[128 = 0]
(50) 122	134	138	141	137	136	135	98	138	107	149	129	127	132	159	136	130	149	107	121
(47) 156	133	162	120	136	87	101	143	141	117	104	180	102	151	145	122	142	102	118	113
(47) 159	146	137	186	144	160	100	143	106	95	137	85	112	120	97	126	136	154	109	126
(47) 142	128	127	134	136	153	126	128	128	153	120	157	102	90	97	126	122	148	107	132
(49) 98	107	148	138	135	118	160	142	111	94	127	105	133	173	107	143	95	96	167	135
(49) 118	117	143	89	151	115	168	84	127	144	136	127	120	103	138	160	100	83	122	125
(47) 114	113	126	107	117	103	112	140	129	133	144	135	142	137	145	134	107	100	148	132
(49) 137	150	115	97	97	114	134	121	150	163	78	143	137	148	136	94	191	124	121	97
(50) 106	141	157	152	113	120	163	105	183	106	155	105	141	178	165	83	171	118	107	95
(50) 110	101	114	81	141	107	131	108	99	114	153	116	146	127	176	158	88	106	156	142
(47) 156	99	149	130	128	114	83	165	161	164	171	213	123	82	156	50	140	92	112	149
(45) 131	155	109	106	120	117	138	115	150	125	109	114	112	144	139	152	140	169	111	110
(50) 102	143	124	182	119	185	144	108	113	116	114	112	135	137	86	148	128	184	121	122
(45) 125	134	116	120	129	132	142	118	131	123	119	128	127	131	137	135	134	155	125	130
(45) 157	150	170	145	153	121	116	116	109	50	90	123	63	203	131	152	135	160	103	71
(50) 123	141	158	205	141	166	157	121	134	84	126	122	127	153	110	108	156	165	111	130
(45) 159	150	148	170	148	131	111	124	118	116	119	124	137	107	123	135	156	120	110	141
(50) 106	111	159	169	114	147	122	118	140	119	169	136	157	148	152	68	149	101	125	113
(45) 117	135	99	80	112	103	159	149	124	173	95	65	130	120	62	169	102	78	162	130
(45) 162	143	103	112	134	80	78	176	159	121	160	125	114	102	156	159	105	153	120	162
(49) 160	128	152	140	134	129	112	148	102	115	122	74	113	146	100	89	150	73	131	97
(50) 129	138	157	121	138	143	116	47	116	102	129	153	121	152	196	129	155	142	85	70
(49) 128	150	120	124	115	137	166	99	150	166	82	155	151	115	129	104	190	137	113	128
(47) 119	125	134	118	123	105	118	125	120	114	134	110	148	153	151	137	125	99	145	121
(45) 118	113	194	137	123	92	114	134	166	68	132	207	88	230	184	83	139	125	116	75
(49) 143	128	116	150	144	151	128	151	139	118	155	120	95	99	107	129	105	178	110	150
(45) 155	127	98	110	136	106	124	169	174	133	167	134	109	92	157	102	127	165	114	167
(49) 94	117	127	191	137	156	139	138	116	93	145	147	158	128	120	155	100	177	149	183
(49) 170	116	139	117	157	130	72	148	135	134	176	164	55	73	123	141	71	144	86	125
(47) 118	109	137	113	147	144	153	101	130	141	150	149	106	97	126	139	93	124	114	131
(47) 130	130	131	129	131	130	137	126	122	127	108	138	126	133	120	129	135	129	130	128
(47) 126	140	122	129	121	122	115	128	108	117	111	98	137	148	118	155	126	125	141	118
(49) 119	117	158	164	137	134	135	128	99	107	125	113	152	144	112	121	131	82	149	134
(49) 130	140	120	201	126	173	99	128	90	102	109	145	172	125	128	121	165	183	133	157
(45) 151	130	151	148	137	119	119	147	145	125	140	136	118	121	127	98	145	106	114	131
(50) 93	116	141	155	148	147	149	83	101	69	171	86	154	153	169	156	102	138	137	131
(50) 100	146	106	112	100	123	161	118	180	151	132	115	132	139	130	134	135	157	117	117
(50) 111	126	105	106	128	136	118	107	89	126	129	93	138	122	123	185	89	134	144	125
(47) 99	140	95	116	115	162	163	85	89	148	91	78	161	122	98	168	131	140	145	122
(50) 109	122	102	101	129	143	141	99	120	139	121	159	127	111	144	160	107	175	126	137
(47) 141	143	126	140	111	112	83	138	125	120	141	92	160	142	153	114	157	105	131	116
(49) 132	132	134	143	125	134	125	125	103	116	112	100	149	147	124	114	154	108	140	118
(45) 165	149	130	136	135	78	114	176	166	150	132	121	141	89	119	131	145	87	127	173
(45) 158	150	170	160	128	142	55	116	107	106	141	99	86	149	106	143	120	109	88	55
129	134	111	142	124	138	114	135	144	133	150	136	132	106	137	129	125	166	116	146 : (49)
115	106	155	152	123	147	87	112	128	98	170	185	123	154	181	94	123	152	110	103 : (45)
143	141	157	123	145	134	115	63	91	130	121	105	139	115	146	150	144	75	105	90 : (47)
139	140	105	51	135	89	121	98	124	137	119	114	111	121	167	186	107	126	121	110 : (50)
142	127	158	157	129	122	76	135	133	113	157	153	125	131	149	117	128	115	111	117 : (45)
160	140	133	133	131	139	123	132	103	122	105	80	119	139	108	93	168	107	123	100 : (49)
137	129	146	125	136	130	137	106	132	153	110	171	124	105	126	123	143	109	111	126 : (49)
122	167	95	115	122	127	146	93	121	133	82	103	149	126	129	192	145	170	125	132 : (45)
132	145	120	147	103	131	120	136	139	141	122	103	164	136	132	88	181	119	129	122 : (49)
123	117	130	129	131	134	118	121	117	129	155	114	137	115	134	131	111	110	131	130 : (47)
140	140	138	107	128	77	85	164	106	112	107	90	104	160	91	202	78	83	153	110 : (45)
155	143	127	80	131	86	133	123	172	145	117	159	100	123	165	120	151	127	101	115 : (50)
143	140	155	161	151	147	157	98	90	96	82	115	142	149	123	115	179	115	128	121 : (47)
117	126	116	134	114	141	115	116	136	154	150	139	157	99	142	119	133	130	122	138 : (45)
132	147	81	126	107	138	102	137	113	106	129	66	149	151	149	126	151	183	137	120 : (49)
106	116	138	148	152	143	189	113	113	80	127	98	130	158	128	133	120	141	145	142 : (47)
141	126	134	148	121	100	107	175	163	101	156	134	132	155	160	81	150	133	132	141 : (47)
153	128	145	148	119	121	81	159	157	152	160	153	118	102	123	90	136	104	106	125 : (49)
106	125	130	136	142	127	126	99	120	91	186	74	146	130	166	170	89	127	129	132 : (50)
119	117	139	142	137	136	124	133	78	85	93	133	126	174	114	148	115	136	158	124 : (49)

(5) 118	114	139	157	127	97	135	124	137	140	99	135	129	152	139	139	141	143	117	155
(3) 126	95	140	136	130	148	61	111	143	127	129	149	154	129	139	99	128	119	136	133
(3) 82	123	164	140	127	85	86	67	131	84	73	146	132	176	161	118	144	171	131	177
(3) 124	110	122	151	148	166	70	132	136	137	90	122	128	132	133	90	112	116	121	136
(7) 156	105	146	115	109	131	134	122	153	130	116	112	131	147	141	120	90	134	155	135
(7) 110	191	114	134	195	168	127	152	84	181	154	130	100	43	167	107	99	108	87	77
(5) 103	125	143	133	88	128	119	105	119	161	135	162	121	141	196	143	136	105	131	123
(3) 85	161	101	130	122	92	84	126	119	134	162	160	158	97	143	147	133	153	148	109
(7) 144	129	106	165	198	98	123	58	137	47	123	111	152	178	111	88	148	117	105	109
(7) 148	118	111	124	140	142	140	97	130	128	129	111	109	132	137	130	92	120	155	121
(4) 137	140	167	103	141	139	127	114	121	126	133	123	136	100	155	108	92	141	121	110
(7) 134	131	142	123	78	124	108	136	163	147	120	131	138	174	201	97	96	104	152	114
(4) 108	138	169	118	118	97	148	111	129	114	112	141	109	154	156	129	148	147	125	164
(7) 114	147	141	110	164	155	172	118	91	155	110	120	50	87	136	150	109	144	129	162
(5) 137	163	86	113	159	147	158	162	110	114	152	104	104	96	73	131	135	120	123	111
(3) 111	170	102	125	132	85	195	144	112	150	141	124	90	113	128	179	129	153	140	137
(4) 179	89	175	105	151	160	177	138	110	117	122	96	140	81	53	143	118	153	90	130
(4) 134	95	115	154	154	105	130	88	123	118	128	130	145	123	95	159	134	152	131	139
(3) 117	68	150	135	92	120	45	108	153	135	128	165	183	130	130	133	129	152	160	152
(3) 112	121	164	135	178	114	132	51	99	93	152	162	128	119	137	129	175	130	97	139
(4) 119	144	100	138	114	109	113	166	153	129	126	129	130	154	124	116	141	123	143	136
(7) 123	129	77	124	78	164	147	134	109	152	126	117	93	141	136	165	121	85	149	107
(4) 133	133	125	152	187	101	120	147	143	141	146	137	141	100	109	112	133	149	119	140
(3) 139	152	133	117	135	109	178	136	125	123	146	119	118	126	128	134	131	129	119	118
(7) 104	140	129	134	146	105	103	96	136	127	144	157	119	138	171	114	136	128	149	143
(4) 89	111	105	92	69	151	102	138	135	95	121	153	71	174	88	146	195	114	187	207
(4) 78	149	195	63	66	125	124	101	128	82	99	155	71	184	180	113	164	140	161	201
(3) 156	158	137	109	131	119	177	151	139	118	149	109	123	137	135	108	120	114	120	106
(5) 161	125	135	132	139	88	157	161	162	103	99	88	152	149	82	117	110	169	126	142
(5) 90	136	116	175	140	135	109	116	84	148	98	138	141	112	142	145	151	118	65	99
(3) 143	105	180	98	91	111	146	85	150	80	129	136	132	187	149	115	147	124	144	152
(5) 150	121	147	136	144	92	177	118	140	122	145	130	132	143	123	135	145	134	118	137
(4) 139	155	115	108	129	150	111	204	150	143	147	119	127	106	110	92	118	118	138	120
(5) 125	153	138	134	144	126	156	138	113	136	138	131	123	119	142	122	146	112	90	109
(7) 139	168	141	115	181	193	162	140	94	161	110	96	66	82	164	94	77	103	94	104
(4) 146	108	113	132	112	121	138	127	132	115	118	109	149	138	93	149	120	138	133	120
(7) 124	130	162	119	140	126	103	130	143	131	136	146	133	123	153	96	127	134	131	143
(3) 147	89	158	114	98	146	88	112	148	103	137	138	171	147	127	102	133	113	132	120
(5) 150	115	148	117	141	140	98	125	141	100	118	111	162	121	111	95	101	143	125	116
(5) 128	119	151	95	70	110	156	143	145	101	118	128	117	170	109	145	156	140	151	168
(4) 127	117	147	112	138	130	91	108	139	87	116	127	142	134	114	102	124	150	142	147
(5) 112	152	146	159	124	101	158	126	121	182	135	152	123	137	212	132	133	104	94	106
(5) 99	137	100	71	68	195	84	145	100	96	127	126	107	114	89	139	140	113	160	126
(7) 136	112	125	110	58	146	95	182	147	183	159	144	163	102	142	142	102	117	159	103
118	128	109	136	113	136	97	138	130	116	146	145	150	140	119	117	164	99	119	111 : (7)
102	147	69	135	106	140	114	152	118	160	119	123	102	118	131	156	109	123	158	122 : (5)
144	127	149	121	80	127	143	159	146	141	98	107	139	157	151	120	102	125	123	118 : (7)
147	112	111	203	201	70	159	83	144	195	156	148	132	121	185	144	104	126	125	119 : (5)
114	133	109	137	124	65	141	155	158	125	133	139	123	150	99	151	157	165	161	178 : (4)
165	92	132	120	151	159	99	105	149	89	145	121	148	139	100	87	126	106	138	124 : (7)
140	91	114	135	139	163	120	123	115	162	165	148	124	88	105	152	139	106	134	126 : (3)
147	113	130	127	117	196	125	115	99	131	116	109	132	120	136	118	111	80	91	77 : (4)
97	138	60	126	94	159	87	150	146	175	114	134	59	149	165	132	99	101	210	161 : (3)
153	86	117	118	123	131	113	120	141	123	156	131	156	108	81	149	119	144	162	132 : (7)
92	171	109	98	67	99	123	118	125	86	120	126	126	169	152	141	132	137	160	119 : (3)
150	135	121	111	111	151	155	147	143	127	122	106	98	156	137	110	114	98	142	127 : (3)
123	140	93	124	114	135	139	112	117	165	175	146	108	112	168	155	114	97	159	100 : (5)
144	113	161	123	110	98	144	133	155	126	119	125	143	150	132	127	121	151	137	149 : (3)
131	158	170	93	122	150	141	143	124	122	152	138	117	123	162	91	140	100	107	114 : (5)
122	158	111	115	160	166	134	144	96	205	163	133	91	35	162	147	69	128	143	100 : (7)
105	147	49	157	105	100	123	105	118	148	157	140	136	139	156	173	123	107	158	84 : (7)
112	134	94	145	93	103	133	161	115	140	137	133	163	117	95	175	154	137	113	103 : (7)
123	125	158	63	82	145	148	137	138	93	151	146	81	155	111	127	174	117	168	184 : (5)
103	127	125	131	113	119	103	111	122	115	106	134	132	140	132	138	133	143	135	139 : (3)

[100] 101	135	132	171	142	161	150	120	112	166	77	133	96	99	95	160	130	117	144	119
[100] 151	121	130	116	146	148	126	163	135	170	174	90	122	89	140	149	131	145	86	99
[98] 118	156	150	95	115	92	133	107	93	127	115	114	148	142	53	139	160	146	135	121
[89] 140	160	112	106	141	132	129	104	181	69	131	134	125	130	127	101	110	95	163	109
[96] 115	157	144	93	139	119	168	68	124	110	137	95	100	126	98	170	116	189	170	80
[100] 166	144	156	132	109	124	126	120	96	123	149	153	123	130	109	107	129	142	132	150
[96] 159	126	153	136	153	156	126	126	152	116	155	125	109	125	168	127	118	119	114	122
[89] 141	141	88	119	124	155	116	137	179	154	139	151	118	98	158	95	109	103	174	82
[96] 101	114	161	131	70	99	148	190	128	177	123	156	169	109	115	114	121	92	125	138
[96] 78	140	90	133	115	153	127	90	136	124	141	138	129	139	131	132	146	116	140	111
[98] 134	90	64	91	146	66	93	159	131	93	125	91	169	168	127	103	150	138	85	156
[89] 90	175	187	121	35	162	121	113	95	109	132	164	152	101	146	160	108	98	175	127
[89] 157	148	140	125	99	121	143	140	138	96	165	151	134	111	130	97	90	127	132	150
[89] 145	149	129	119	112	122	139	160	158	107	170	130	154	101	130	107	92	124	98	144
[97] 151	147	100	124	123	153	107	124	155	153	153	158	124	116	142	89	130	113	151	101
[100] 139	108	130	159	139	121	123	117	116	142	100	158	115	158	139	108	131	139	136	153
[97] 154	130	75	111	163	125	116	101	115	122	151	100	106	135	108	124	147	176	120	115
[98] 71	112	119	177	158	165	140	81	160	103	110	145	112	171	168	136	140	92	119	138
[98] 175	96	204	144	147	123	140	100	126	136	150	168	93	186	155	90	156	113	146	128
[96] 139	140	157	120	131	122	171	144	142	128	146	113	116	95	97	136	106	128	128	113
[97] 124	91	138	148	112	154	121	136	107	121	121	138	101	127	175	139	133	90	153	131
[98] 144	153	91	85	153	133	66	122	149	116	128	99	158	137	138	128	152	131	111	105
[96] 123	139	123	135	136	127	112	119	146	123	118	145	148	151	126	108	139	112	114	140
[96] 106	116	48	115	128	168	104	87	100	123	144	96	87	113	169	169	135	170	166	87
[98] 139	153	181	95	122	124	133	134	93	141	133	86	133	99	92	181	133	161	117	107
[96] 157	136	171	113	141	126	138	102	124	93	148	116	111	141	136	138	120	148	133	124
[89] 117	102	144	100	132	144	98	128	131	153	147	99	132	140	191	164	151	133	123	86
[100] 152	160	146	95	119	130	78	90	148	58	113	156	147	170	153	96	140	81	175	125
[98] 128	144	65	104	136	68	101	117	154	124	94	152	173	175	83	64	144	140	137	142
[97] 165	111	71	120	199	159	117	93	116	111	168	73	68	130	124	141	167	156	109	97
[98] 110	101	107	115	156	139	109	125	120	70	141	73	127	147	149	162	160	103	86	135
[97] 130	164	95	110	183	182	118	111	181	120	129	82	104	87	131	160	126	112	133	64
[97] 142	112	132	101	138	160	85	138	92	46	122	76	110	121	128	161	181	36	129	122
[89] 146	78	169	171	151	146	129	150	103	157	159	122	114	144	174	143	143	142	55	164
[100] 96	56	127	154	115	107	150	118	127	156	122	162	107	179	189	112	131	134	161	130
[98] 131	142	146	134	120	154	132	131	145	153	140	140	123	104	148	133	111	126	137	108
[97] 130	175	69	75	132	98	95	106	139	93	127	110	166	141	72	105	148	141	130	117
[98] 127	157	112	121	138	129	150	125	187	110	143	141	135	119	104	92	115	92	138	110
[100] 105	107	129	121	119	128	113	116	147	136	120	148	135	162	163	114	151	93	157	107
[98] 139	81	116	128	129	110	122	146	92	98	136	107	117	145	140	130	143	125	110	157
[89] 126	127	86	117	107	129	132	122	188	132	170	172	131	137	162	64	117	97	170	98
[96] 131	156	80	137	148	148	93	128	180	113	135	150	159	139	127	79	143	81	96	139
[100] 154	149	152	124	116	159	141	140	96	132	151	101	100	65	125	172	98	159	130	116
[97] 129	109	142	141	154	153	159	134	139	124	140	95	90	99	159	168	100	141	120	113
[97] 85	183	131	119	122	131	139	145	186	97	92	119	176	94	101	144	91	88	117	127
[96] 114	117	161	159	159	130	126	123	149	168	81	142	135	155	154	140	125	139	111	135
[97] 106	139	102	121	39	109	95	153	126	96	108	194	179	134	143	74	113	65	178	163
[96] 39	139	131	136	79	142	150	141	140	83	145	114	174	111	149	172	103	97	89	154
[100] 161	158	120	112	162	142	117	149	163	109	156	101	139	103	101	116	135	100	84	120
[100] 115	78	110	152	137	87	179	117	107	99	111	110	95	142	162	154	64	221	133	170
[100] 94	128	110	87	147	116	131	102	185	66	127	99	140	156	151	136	128	100	149	94
[89] 141	133	108	111	97	106	138	161	147	156	171	141	151	105	133	96	98	155	123	125
[89] 118	110	151	127	65	151	118	155	125	154	188	158	144	116	197	121	121	106	129	122
[89] 124	132	128	106	118	99	132	136	115	122	131	109	147	128	107	137	125	154	117	134
[98] 136	144	96	137	146	168	118	119	122	78	122	105	100	98	123	147	122	103	131	131
[89] 147	157	129	133	93	139	133	169	126	129	141	141	140	70	115	119	88	119	125	145
[97] 145	113	137	134	160	136	141	141	108	82	149	81	108	118	108	152	141	113	79	150
[97] 135	112	91	156	91	133	120	141	129	108	165	186	133	143	143	57	136	75	129	168
[96] 101	107	152	152	110	158	171	123	113	134	161	128	93	109	142	154	126	111	136	117
[100] 101	125	108	97	108	107	124	135	157	94	145	122	161	143	141	116	129	100	129	122
168	146	129	108	152	126	120	134	127	110	113	99	116	103	115	142	109	149	135	119 : [89]
115	126	70	147	134	100	179	139	125	48	107	116	108	108	54	107	105	96	133	173 : [98]
168	139	114	77	117	100	75	121	117	108	129	125	152	151	144	109	133	158	149	124 : [96]
123	122	116	88	121	124	119	112	150	112	147	120	126	141	154	123	138	114	168	85 : [97]
97	136	125	174	101	173	171	146	119	136	122	133	97	57	135	166	74	124	141	135 : [98]
188	135	172	140	155	91	118	156	140	121	103	158	152	157	87	69	138	99	95	176 : [96]
137	122	95	120	122	137	135	101	85	102	152	115	88	121	106	133	145	139	157	119 : [96]
142	132	156	92	83	127	109	117	112	104	162	137	134	134	168	129	123	130	165	114 : [100]
125	100	169	104	135	125	121	122	102	114	117	94	114	145	143	168	158	114	143	105 : [97]
107	122	124	98	71	93	85	124	79	195	126	156	174	165	122	116	174	161	144	120 : [98]
103	63	146	102	140	115	142	88	108	135	124	93	83	170	191	179	144	169	182	76 : [97]
109	112	151	122	141	115	171	111	184	140	175	136	128	159	147	108	132	122	122	98 : [97]
113	121	160	99	103	101	124	136	88	109	138	95	155	138	123	166	138	151	103	142 : [89]
165	134	128	141	129	133	121	149	109	121	131	127	123	103	130	127	102	152	108	159 : [100]
144	93	119	144	147	93	152	108	124	84	145	145	110	183	116	81	144	123	119	167 : [89]
132	109	127	121	151	122	154	111	155	81	141	110	102	140	160	132	103	135	142	121 : [100]
120	151	149	138	90	138	131	170	105	136	131	126	155	79	109	150	105	123	96	156 : [89]
130	83	125	200	173	153	179	145	123	186	111	128	65	102	129	141	113	143	110	137 : [100]
117	175	117	93	105	157	108	163	147	111	147	97	161	67	106	150	127	77	112	101 : [100]
160	143	146	146	130	112	144	159	93	176	122	120	131	89	91	143	94	205	89	159 : [89]
140	160	134	107	129	137	154	114	149	37	145	104	112	100	118	139	89	108	148	126 : [100]
179	157	146	133	156	168	102	128	131	199	132	136	109	98	123	126	141	145	129	90 : [97]
118	79	100	192	185	137	145	109	146	133	116	154	94	182	128	87	170	87	100	156 : [89]
76	128	93	106	176	115	145	78	168	94	122	85	128	168	112	149	154	134	120	95 : [97]

<21> 87	114	123	121	163	122	58	96	171	158	134	117	139	154	142	133	125	108	152	189
<21> 141	134	104	117	118	104	134	117	101	137	130	146	122	131	103	132	110	108	115	130
<28> 86	91	161	123	151	113	104	105	143	166	106	113	124	100	119	164	137	120	183	141
<19> 147	137	128	95	109	111	75	94	67	142	158	126	117	195	99	142	103	107	109	135
<19> 167	93	148	136	89	131	146	135	108	122	103	51	87	119	179	173	166	128	129	94
<23> 119	149	107	127	122	100	111	130	71	118	170	194	103	179	84	98	103	110	102	133
<23> 132	151	96	126	80	80	189	118	102	140	113	168	160	48	95	130	96	121	131	120
<19> 114	116	146	125	148	119	107	123	112	141	134	141	125	141	90	118	119	113	143	122
<28> 159	123	100	148	82	105	150	145	105	105	136	113	125	150	177	91	129	104	79	140
<23> 138	160	61	93	151	129	115	100	145	138	136	161	116	158	116	159	107	122	100	172
<19> 123	142	130	139	124	132	150	142	135	118	128	145	148	100	119	107	124	140	131	115
<28> 120	125	160	101	121	139	144	116	116	133	123	133	142	130	136	154	127	157	129	132
<19> 125	109	133	152	148	125	115	139	143	134	117	106	114	110	115	120	140	109	154	109
<28> 105	119	196	129	94	130	139	132	108	122	136	125	179	122	151	99	125	156	135	126
<23> 163	141	105	84	124	135	103	89	124	148	125	101	132	154	123	174	112	122	113	143
<21> 151	120	123	123	124	128	146	129	144	128	118	112	179	134	149	84	112	111	96	148
<28> 141	154	116	137	121	138	126	120	172	140	109	94	169	54	113	137	123	135	164	103
<27> 103	140	87	156	132	112	155	131	193	138	101	135	155	37	137	125	128	124	161	144
<23> 140	159	141	116	133	157	81	116	135	128	149	110	157	146	104	122	115	141	136	113
<28> 164	125	81	106	140	154	198	138	169	111	96	125	118	134	191	154	142	143	72	160
<27> 161	142	135	99	105	124	128	117	77	124	149	141	156	177	107	101	96	121	84	127
<27> 148	64	166	103	150	117	132	131	59	134	126	129	80	220	119	122	131	94	87	129
<27> 175	192	111	85	106	166	99	106	105	113	163	128	143	179	109	150	104	160	92	115
<19> 150	118	150	111	132	119	138	127	80	135	131	144	141	151	76	102	103	109	111	104
<27> 129	136	124	131	149	134	90	130	124	125	150	136	124	167	103	102	119	114	122	127
<21> 163	152	121	139	115	152	180	158	129	100	119	130	131	94	121	120	134	152	114	79
<23> 144	153	128	117	148	163	152	125	186	135	102	115	196	71	111	121	114	150	141	114
<28> 157	185	92	88	132	175	189	135	141	97	134	182	139	139	133	150	117	187	74	132
<23> 122	115	84	135	96	92	44	83	149	157	131	53	95	141	190	182	144	88	151	182
<21> 119	125	116	176	97	91	108	150	90	113	151	131	78	126	122	108	141	102	141	102
<23> 136	142	139	108	125	143	172	135	106	117	125	160	124	121	111	147	125	160	116	107
<28> 120	128	120	150	129	117	110	118	173	152	105	88	155	55	117	133	129	112	180	117
<21> 117	119	136	109	137	123	123	112	122	142	125	137	129	140	123	144	122	127	130	146
<27> 155	135	87	109	157	143	134	120	151	135	111	123	106	130	116	162	128	121	117	130
<19> 110	98	127	96	165	122	102	103	124	151	127	141	101	185	131	155	126	111	118	176
<27> 127	118	161	154	100	125	148	147	116	119	119	105	129	85	133	124	145	139	153	86
<28> 100	124	149	160	141	135	124	138	187	136	111	105	179	62	133	96	133	132	174	123
<19> 141	160	94	153	84	126	96	127	139	114	145	90	112	112	162	146	142	132	138	120
<21> 178	145	165	74	95	163	168	112	87	125	116	109	146	129	120	182	121	176	108	88
<27> 130	155	121	122	99	130	144	126	118	118	135	141	133	112	134	144	125	153	124	122
<21> 131	119	111	104	128	104	165	121	103	134	124	172	137	148	122	116	104	113	89	160
<19> 157	100	92	150	134	112	135	143	127	125	112	98	73	135	143	134	149	88	115	118
<21> 113	117	164	79	143	142	107	90	121	157	120	121	132	146	120	188	125	150	147	145
<27> 130	130	151	111	107	138	125	117	118	127	131	113	142	140	152	145	130	149	123	135
<19> 109	83	118	142	179	127	132	138	169	139	100	118	89	125	147	140	154	106	142	149
<21> 116	68	194	124	108	99	166	136	67	134	116	133	130	146	138	107	130	116	118	127
<23> 144	139	172	128	100	126	216	150	95	122	107	158	192	49	73	92	103	152	134	64
<23> 129	163	144	124	94	140	196	133	137	123	106	143	173	28	112	151	123	181	155	86
<28> 105	99	177	113	114	108	104	108	82	148	134	122	118	149	120	149	128	125	148	130
<27> 178	141	149	110	84	127	151	128	69	119	137	119	160	142	104	105	104	128	95	90
105	129	135	150	149	156	96	139	185	118	134	104	141	132	169	110	148	142	143	147 : <21>
206	149	133	82	99	150	170	119	99	120	124	111	200	155	120	98	89	132	60	115 : <19>
105	155	90	149	118	112	159	142	134	115	132	177	104	82	119	139	132	142	139	124 : <27>
174	150	86	66	155	169	113	89	163	143	114	99	127	165	140	196	121	140	98	157 : <27>
144	156	129	146	84	128	109	130	115	117	143	100	136	106	128	127	129	136	142	95 : <19>
81	131	183	116	87	114	148	118	98	128	141	163	173	116	148	121	117	167	137	150 : <28>
97	139	110	167	113	102	129	139	155	124	134	144	159	83	139	83	122	117	145	144 : <28>
152	123	135	102	122	125	170	126	92	130	117	146	128	133	106	138	115	131	104	114 : <23>
124	105	119	106	173	116	137	123	115	142	124	170	118	170	95	112	110	100	103	154 : <19>
115	173	98	98	115	132	119	113	103	113	166	189	106	177	131	156	115	160	97	161 : <27>
122	135	140	125	146	149	68	128	112	115	165	129	96	204	126	124	135	132	119	131 : <23>
102	98	157	123	143	123	129	138	95	118	145	162	100	192	143	111	135	128	104	153 : <28>
151	157	73	100	138	111	99	88	130	161	124	131	131	113	69	163	96	99	137	131 : <21>
193	141	145	134	155	187	73	138	141	121	129	45	111	144	88	138	145	128	147	45 : <27>
115	131	92	140	98	78	105	114	101	137	145	143	108	132	127	126	116	94	128	152 : <23>
118	152	122	135	91	108	133	133	93	111	158	166	137	141	129	99	113	133	108	135 : <28>
168	166	127	146	70	149	117	144	103	92	154	90	112	135	154	136	144	156	116	81 : <21>
113	115	155	146	156	166	78	131	178	130	121	69	104	120	154	162	168	147	176	112 : <27>
100	96	150	145	105	77	170	147	69	123	134	180	122	133	123	83	119	107	112	136 : <27>
140	152	130	149	133	185	76	135	216	109	137	52	182	135	197	98	147	151	131	143 : <21>
147	134	133	102	163	180	96	114	177	133	120	83	138	153	147	158	139	148	128	136 : <23>
